grid =
122  117  118  144  133  118  135  124  121  143  134  150  125  115  146
133  138  136  114  123  136  122  131  133  115  123  109  130  139  113
grid[0, 0]	122
grid[1, 6]	122
grid[-1, 5]	136
grid[0, -9]	135
grid[-2, 4]	133
grid[-2, -3]	125
grid[0, -10]	118
grid[-1, -7]	133
grid[1, 9]	115

x = [127, 144, 126, 150]
x[-4]	127
x[3]	150
x[2]	126

X =
[[128 128 128 128 128 128]
 [128 127 126 129 127 129]
 [128 128 128 128 128 128]
 [124 112 119 134 104 142]
 [128 124 122 129 123 133]
 [118 109 111 116 132 126]
 [126 127 133 127 127 125]
 [125 128 136 128 125 125]
 [128 128 128 128 128 128]
 [128 128 128 128 128 128]
 [128 122 120 130 121 136]
 [126 129 133 128 126 125]
 [113 110 118 108 146 112]]
Rows and columns are counted from 0.
(0, 0): 128
(12, 5): 112
(7, 4): 125
(11, 1): 129
(9, 1): 128
(2, 0): 128
(5, 2): 111
(6, 3): 127
(12, 2): 118
(1, 5): 129
(5, 1): 109
(5, 5): 126
(2, 2): 128
(9, 4): 128
(6, 4): 127
(1, 4): 127
(0, 3): 128
(8, 1): 128
(3, 5): 142
(6, 2): 133
(3, 1): 112
(11, 0): 126
(10, 1): 122
(5, 0): 118
(7, 5): 125
(4, 1): 124
(5, 4): 132
(3, 0): 124
(0, 1): 128
(8, 3): 128
(4, 4): 123
(2, 3): 128

a = [129 134 131 134 123 143 149 115]
a[0] => 129
a[3] => 134
a[4] => 123
a[1] => 134

W =
[[112 145 146 144 147]
 [147 112 113 111 112]
 [123 152 152 109 154]
 [122 151 151 142 150]]
W[0, -5] -> 112
W[-2, -4] -> 152
W[:, 0] -> [112, 147, 123, 122]
W[-1] -> [122, 151, 151, 142, 150]
W[-1, 0] -> 122
W[-1, -2] -> 142
W[:, -3] -> [146, 113, 152, 151]
W[:, 3] -> [144, 111, 109, 142]
W[:, 4] -> [147, 112, 154, 150]

B = [137 122 109 113 116 120 102 145 137 125 150 140]
B[0]: 137
B[7]: 145
B[9]: 125

M =
[[116 146 147 105 130 136 118 111 132 137]
 [121 130 149 128 147 138 108 110 133 117]
 [108 114 149 146 150 107 132 144 124 105]]
Indices start at 0.
(0, 0)	116
(0, 1)	146
(2, 9)	105
(0, 3)	105
(0, 9)	137
(1, 9)	117
(0, 7)	111
(0, 8)	132
(2, 4)	150
(2, 8)	124
(2, 2)	149

arr =
[[130 126 129 120 133 130 112 132 128 139 125 130 108 135 132]
 [112 150 148 140 133 126 133 141 133 140 117 144 149 117 122]
 [113 130 147 138 137 123 130 140 120 116 133 132 136 121 130]
 [114 153 123 136 142 141 123 135 128 134 113 126 133 132 115]
 [123 127 124 142 142 130 128 128 126 135 131 127 128 124 119]
 [120 120 121 127 122 134 133 120 136 140 132 119 129 121 112]
 [131 127 129 126 126 128 124 131 132 132 124 128 121 123 132]
 [116 127 127 145 138 126 130 125 120 136 143 117 137 116 121]
 [116 141 134 131 142 132 124 132 120 133 123 130 129 124 114]
 [106 137 134 124 155 136 116 142 112 118 125 123 115 126 110]]
Indices start at 0.
(0, 0) -> 130
(4, 12) -> 128
(8, 5) -> 132
(2, 14) -> 130
(3, 11) -> 126
(8, 9) -> 133
(2, 13) -> 121
(2, 6) -> 130
(0, 5) -> 130
(1, 10) -> 117
(0, 3) -> 120
(4, 4) -> 142
(0, 9) -> 139
(7, 10) -> 143
(1, 13) -> 117
(8, 3) -> 131
(7, 1) -> 127
(6, 6) -> 124
(3, 6) -> 123
(5, 6) -> 133
(5, 11) -> 119
(9, 13) -> 126
(3, 8) -> 128
(0, 11) -> 130
(1, 12) -> 149
(4, 7) -> 128
(0, 10) -> 125
(0, 4) -> 133
(1, 8) -> 133
(7, 3) -> 145
(7, 4) -> 138
(2, 9) -> 116
(5, 9) -> 140
(9, 9) -> 118
(1, 11) -> 144
(0, 1) -> 126
(8, 8) -> 120
(2, 10) -> 133
